Below is a small trained network, with its code and all its weights. Each question gives an input and a target symbol and asks what happens when units are switched off, that is, made to give their printed mean instead of their output.

import numpy as np


def w(rows, s, z=0):
    codes = np.array(rows[::2]) - 128.0
    scale = np.full(codes.shape[1], s)
    scale[-1] = z or s
    return codes * scale


def f(y):
    return y / 2 * (1 + np.tanh(0.7978845608 * (y + 0.044715 * y**3)))


def softmax(a):
    e = np.exp(a - a.max(-1, keepdims=True))
    return e / e.sum(-1, keepdims=True)


def log_softmax(a):
    a = a - a.max(-1, keepdims=True)
    return a - np.log(np.exp(a).sum(-1, keepdims=True))


def net(x, mask):
    ids = ['αγδεζηλμπστφψω'.index(c) for c in x.split()]
    T = len(ids)
    res = E[ids] + P[:T]
    u = 0
    for l in range(2):
        q, k, v = (res @ M[l].T for M in (Q, K, V))
        z = softmax(np.where(np.tri(T) > 0, q @ k.T / 3**0.5, -1e9)) @ v
        res = res + np.where(mask[u], z, O[l][:, -1]) @ O[l][:, :-1]
        u += 1
        y = f(res @ A[l][:, :-1].T + A[l][:, -1])
        res = res + np.where(mask[u : u + 12], y, B[l][:, -1]) @ B[l][:, :-1]
        u += 12
    return log_softmax(res[-1] @ U[:, :-1].T + U[:, -1])


Q, K, V, O, A, B = {}, {}, {}, {}, {}, {}
E = w([
[130,139,80,94],'α',
[176,91,75,51],'γ',
[141,137,68,89],'δ',
[198,111,96,95],'ε',
[138,138,73,90],'ζ',
[67,151,146,84],'η',
[203,157,116,221],'λ',
[110,49,132,130],'μ',
[96,56,158,105],'π',
[49,204,85,131],'σ',
[142,112,187,78],'τ',
[226,77,168,144],'φ',
[108,10,90,225],'ψ',
[145,152,235,157],'ω',
],0.013)
P = w([
[59,129,101,141],'0',
[46,135,148,137],'1',
[45,137,162,119],'2',
[69,138,147,89],'3',
[94,137,133,51],'4',
[114,134,119,30],'5',
[138,135,105,2],'6',
],0.0061)
Q[0] = w([
[182,164,232,217],'L0H0',
[111,59,228,7],'L0H0',
[40,166,195,148],'L0H0',
],0.011)
K[0] = w([
[211,154,168,209],'L0H0',
[123,103,250,80],'L0H0',
[69,120,156,216],'L0H0',
],0.014)
V[0] = w([
[134,2,113,143],'L0H0',
[169,146,80,214],'L0H0',
[101,122,158,70],'L0H0',
],0.0064)
O[0] = w([
[33,131,254,142,115],'L0H0',
[157,157,145,246,3],'L0H0',
[122,109,95,46,210],'L0H0',
],0.0061,0.0033)
A[0] = w([
[132,134,170,139,93],'L0N0',
[199,145,251,68,217],'L0N1',
[151,6,135,133,122],'L0N2',
[152,101,118,125,19],'L0N3',
[169,139,100,168,103],'L0N4',
[204,87,160,134,64],'L0N5',
[141,246,162,103,173],'L0N6',
[181,101,116,153,72],'L0N7',
[166,229,121,105,77],'L0N8',
[168,96,108,147,95],'L0N9',
[98,111,118,116,4],'L0N10',
[136,150,53,178,158],'L0N11',
],0.011,0.0023)
B[0] = w([
[136,140,119,107,113],'L0N0',
[210,88,77,143,252],'L0N1',
[93,125,40,104,195],'L0N2',
[132,154,107,154,101],'L0N3',
[104,142,155,150,105],'L0N4',
[125,89,114,168,113],'L0N5',
[138,115,6,134,198],'L0N6',
[117,118,141,179,101],'L0N7',
[109,118,57,119,147],'L0N8',
[122,119,119,189,103],'L0N9',
[106,153,166,113,145],'L0N10',
[98,120,196,116,131],'L0N11',
],0.018,0.0036)
Q[1] = w([
[102,86,247,160],'L1H0',
[189,185,211,214],'L1H0',
[193,149,133,34],'L1H0',
],0.011)
K[1] = w([
[111,211,168,187],'L1H0',
[120,138,252,120],'L1H0',
[93,147,119,47],'L1H0',
],0.012)
V[1] = w([
[122,7,112,175],'L1H0',
[41,168,23,211],'L1H0',
[174,202,46,145],'L1H0',
],0.012)
O[1] = w([
[140,7,163,169,249],'L1H0',
[23,100,18,192,171],'L1H0',
[41,207,138,172,255],'L1H0',
],0.011,0.0069)
A[1] = w([
[147,84,61,118,196],'L1N0',
[223,106,132,157,108],'L1N1',
[114,117,105,131,98],'L1N2',
[106,101,124,159,87],'L1N3',
[11,98,230,107,142],'L1N4',
[144,144,87,221,117],'L1N5',
[113,134,179,197,90],'L1N6',
[178,92,79,45,141],'L1N7',
[213,111,96,149,254],'L1N8',
[124,121,210,127,175],'L1N9',
[191,144,119,224,75],'L1N10',
[66,189,210,83,130],'L1N11',
],0.011,0.0072)
B[1] = w([
[80,155,206,157,249],'L1N0',
[109,114,13,77,164],'L1N1',
[137,91,157,96,160],'L1N2',
[153,74,100,115,170],'L1N3',
[177,227,111,136,185],'L1N4',
[198,144,143,101,197],'L1N5',
[91,129,99,58,140],'L1N6',
[128,95,160,60,222],'L1N7',
[168,191,145,252,196],'L1N8',
[158,72,137,203,139],'L1N9',
[85,142,67,20,157],'L1N10',
[202,65,26,123,158],'L1N11',
],0.016,0.014)
U = w([
[33,168,112,155,104],'α',
[138,122,130,109,78],'γ',
[129,64,83,168,10],'δ',
[191,211,118,194,204],'ε',
[143,114,140,147,4],'ζ',
[146,111,133,138,64],'η',
[145,119,105,35,86],'λ',
[178,162,249,92,243],'μ',
[166,164,214,253,208],'π',
[226,90,167,147,23],'σ',
[106,58,147,212,230],'τ',
[146,115,131,135,135],'φ',
[148,110,141,146,80],'ψ',
[98,113,175,142,210],'ω',
],0.007,0.0034)

Each question gives the input, a string of symbols that net reads in full, and the target symbol t.
The units are the heads (3 rows each of Q, K, V and O) and the neurons (one row each of A and B). Each row of codes is followed by its name. A weight is (code - 128) times the scale printed after its matrix; where a second scale follows, it is the last column's (O, A, B and U).
mask holds one flag per unit, layer by layer, with each layer's heads first. A switched-off unit (its flag False) gives its mean, the last column of its rows in O or B, instead of its output. The means were averaged over made-up inputs and are rounded, as every weight is.
A unit's drop is (log p(t) with every unit on - log p(t) with that unit switched off) / (log p(t) with every unit on - log p(t) with every unit switched off).
The circuit of an input: a set's keep is (log p(t) with only the set's units on - log p(t) with every unit switched off) / (log p(t) with every unit on - log p(t) with every unit switched off). Starting from the 12 units with the biggest drops (on a tie, the unit counted first), units are removed one at a time, each time the one whose removal leaves the highest keep (on an exact tie, the one counted first), for as long as the keep stays at least 0.8.
units of the circuit, in order: the units of the circuit, biggest drop first
unit that matters most: the unit with the biggest drop
top k neurons: the k neurons with the biggest drops, biggest first
k most important neurons of layer l: the k neurons of layer l with the biggest drops, biggest first
input η α δ, target λ: 3 most important neurons of layer 0 -> (L0N1, L0N2, L0N6)
input η η φ ω η, target ε: units of the circuit, in order -> (L0N1, L1H0, L1N4, L0N6)
input ζ γ η λ φ, target δ: 3 most important neurons of layer 0 -> (L0N2, L0N1, L0N5)
input μ π μ γ ψ λ ζ, target τ: units of the circuit, in order -> (L0N2, L1H0)
input η τ μ δ π δ, target μ: unit that matters most -> L0N2
input π η η ψ η η ω, target ε: units of the circuit, in order -> (L0N1, L1N8, L1N1)
input η ω ω η ζ, target ε: units of the circuit, in order -> (L1H0, L0N6, L0N1, L1N4)
input η ω η π, target ε: units of the circuit, in order -> (L0N6, L0N1, L1N4, L1H0)
input δ η η δ ω ψ, target ε: units of the circuit, in order -> (L0N1, L0N6, L1N4, L1H0)
input η σ ζ, target α: units of the circuit, in order -> (L1H0, L0N6)
input π ζ η, target μ: top 2 neurons -> (L0N2, L0N6)
input ω η ω, target ε: units of the circuit, in order -> (L1N8, L0N1, L1N1)
input ω η π μ α, target μ: top 3 neurons -> (L0N2, L0N6, L1N7)
input λ η ψ, target τ: units of the circuit, in order -> (L1H0)
input ω ω σ, target ε: top 4 neurons -> (L0N1, L1N4, L0N11, L1N7)
input σ π σ η ψ π, target τ: units of the circuit, in order -> (L1H0, L0N2, L1N0, L1N3)
input ζ α η η, target λ: top 2 neurons -> (L0N2, L1N8)
input η η γ σ, target α: units of the circuit, in order -> (L0N6, L1H0)
input φ ω ω π η δ ψ, target τ: top 2 neurons -> (L0N2, L1N0)
input η η σ λ μ γ, target μ: 3 most important neurons of layer 0 -> (L0N6, L0N2, L0N1)
input π η λ σ η, target α: top 2 neurons -> (L0N6, L0N8)
input τ τ π μ τ ε μ, target σ: 2 most important neurons of layer 1 -> (L1N9, L1N0)
